Below are the code and all the weights of a small trained network. Each question names an input and a class and asks about switching units off, where a switched-off unit gives its printed mean instead of its output.

import numpy as np


def w(rows, s, z=0):
    codes = np.array(rows[::2]) - 128.0
    scale = np.full(codes.shape[1], s)
    scale[-1] = z or s
    return codes * scale


def f(y):
    return y / 2 * (1 + np.tanh(0.7978845608 * (y + 0.044715 * y**3)))


def log_softmax(a):
    a = a - a.max(-1, keepdims=True)
    return a - np.log(np.exp(a).sum(-1, keepdims=True))


def net(x, mask):
    res = np.array(x, float).reshape(1, 4) / 4 @ E
    y = f(res @ A[0][:, :-1].T + A[0][:, -1])
    res = res + np.where(mask, y, B[0][:, -1]) @ B[0][:, :-1]
    return log_softmax(res[-1] @ U[:, :-1].T + U[:, -1])


A, B = {}, {}
E = w([
[118,189,108,47,128,137,112,169],'x0',
[254,65,154,129,141,105,124,201],'x1',
[123,209,230,88,184,85,225,109],'x2',
[92,102,126,198,158,184,186,176],'x3',
],0.0096)
A[0] = w([
[121,50,46,219,96,237,46,131,156],'n0',
[46,175,173,144,115,146,160,68,151],'n1',
[159,113,203,112,203,111,185,140,148],'n2',
[192,2,137,191,101,156,138,185,183],'n3',
[68,165,160,164,191,140,167,90,166],'n4',
[215,120,145,90,164,105,97,135,253],'n5',
[253,80,159,167,105,130,143,161,185],'n6',
[157,206,153,31,106,61,110,115,190],'n7',
[183,138,160,44,123,69,81,94,147],'n8',
[157,164,96,55,101,190,114,229,175],'n9',
[134,172,103,92,150,195,165,201,200],'n10',
[24,136,72,147,74,147,114,86,177],'n11',
[61,219,195,94,158,107,178,81,241],'n12',
[214,42,153,210,135,125,112,187,161],'n13',
[179,117,138,65,96,42,132,116,168],'n14',
[139,106,171,159,216,126,206,142,142],'n15',
[78,149,93,131,132,168,125,166,149],'n16',
[152,124,190,155,212,126,198,171,136],'n17',
],0.008,0.0047)
B[0] = w([
[50,13,26,86,46,196,69,103,246],'n0',
[115,192,140,197,146,209,233,21,194],'n1',
[140,41,190,132,136,68,155,185,189],'n2',
[145,131,54,222,48,154,39,189,232],'n3',
[56,145,168,206,168,164,246,123,187],'n4',
[178,120,95,137,132,54,49,153,197],'n5',
[219,206,38,205,89,90,76,174,216],'n6',
[215,120,159,30,225,79,106,82,204],'n7',
[227,49,138,89,172,68,81,80,180],'n8',
[69,185,121,52,160,115,17,183,182],'n9',
[82,166,125,94,144,117,136,219,176],'n10',
[76,130,51,65,140,205,132,4,204],'n11',
[121,155,151,158,244,105,173,84,239],'n12',
[148,196,64,231,28,121,88,191,224],'n13',
[254,68,125,132,139,57,67,89,174],'n14',
[89,79,214,187,145,97,126,201,182],'n15',
[53,144,152,73,158,180,110,110,161],'n16',
[119,76,169,128,147,108,167,230,189],'n17',
],0.006,0.012)
U = w([
[254,89,152,48,152,38,91,101,71],'0',
[97,212,139,24,150,116,90,182,144],'1',
[118,232,124,135,133,165,183,21,211],'2',
[112,111,165,162,47,174,148,166,4],'3',
[74,35,72,71,51,185,97,99,146],'4',
[101,107,210,141,159,103,204,165,128],'5',
[192,150,67,210,33,100,87,180,163],'6',
],0.008,0.0018)

Each question gives the input, the list of numbers given to net, and the class t.
The units are the neurons (one row each of A and B). Each row of codes is followed by its name. A weight is (code - 128) times the scale printed after its matrix; where a second scale follows, it is the last column's (A, B and U).
mask holds one flag per neuron, in row order. A switched-off neuron (its flag False) gives its mean, the last column of its row in B, instead of its output. The means were averaged over made-up inputs and are rounded, as every weight is.
A unit's drop is (log p(t) with every unit on - log p(t) with that unit switched off) / (log p(t) with every unit on - log p(t) with every unit switched off).
The circuit of an input: a set's keep is (log p(t) with only the set's units on - log p(t) with every unit switched off) / (log p(t) with every unit on - log p(t) with every unit switched off). Starting from the 12 units with the biggest drops (on a tie, the unit counted first), units are removed one at a time, each time the one whose removal leaves the highest keep (on an exact tie, the one counted first), for as long as the keep stays at least 0.8.
units of the circuit, in order: the units of the circuit, biggest drop first
k most important neurons: the k neurons with the biggest drops, biggest first
drop when u is switched off: that unit's drop, to one decimal
input [-8,8,3,-6], class 6: units of the circuit, in order	[n13]
input [0,1,-5,-4], class 4: 3 most important neurons	[n0; n6; n13]
input [5,1,2,0], class 0: units of the circuit, in order	[n7; n13]
input [2,-6,7,-8], class 0: 2 most important neurons	[n7; n8]
input [8,-6,1,-6], class 0: 2 most important neurons	[n7; n8]
input [-4,7,7,0], class 6: 3 most important neurons	[n6; n13; n3]
input [-1,-3,-1,-1], class 2: 2 most important neurons	[n0; n3]
input [2,-1,-1,5], class 4: 2 most important neurons	[n12; n6]
input [-7,-2,-2,7], class 4: drop when n0 is switched off	1.1
input [-8,-2,-8,-5], class 4: drop when n0 is switched off	0.7
input [5,-1,0,6], class 1: drop when n10 is switched off	0.2
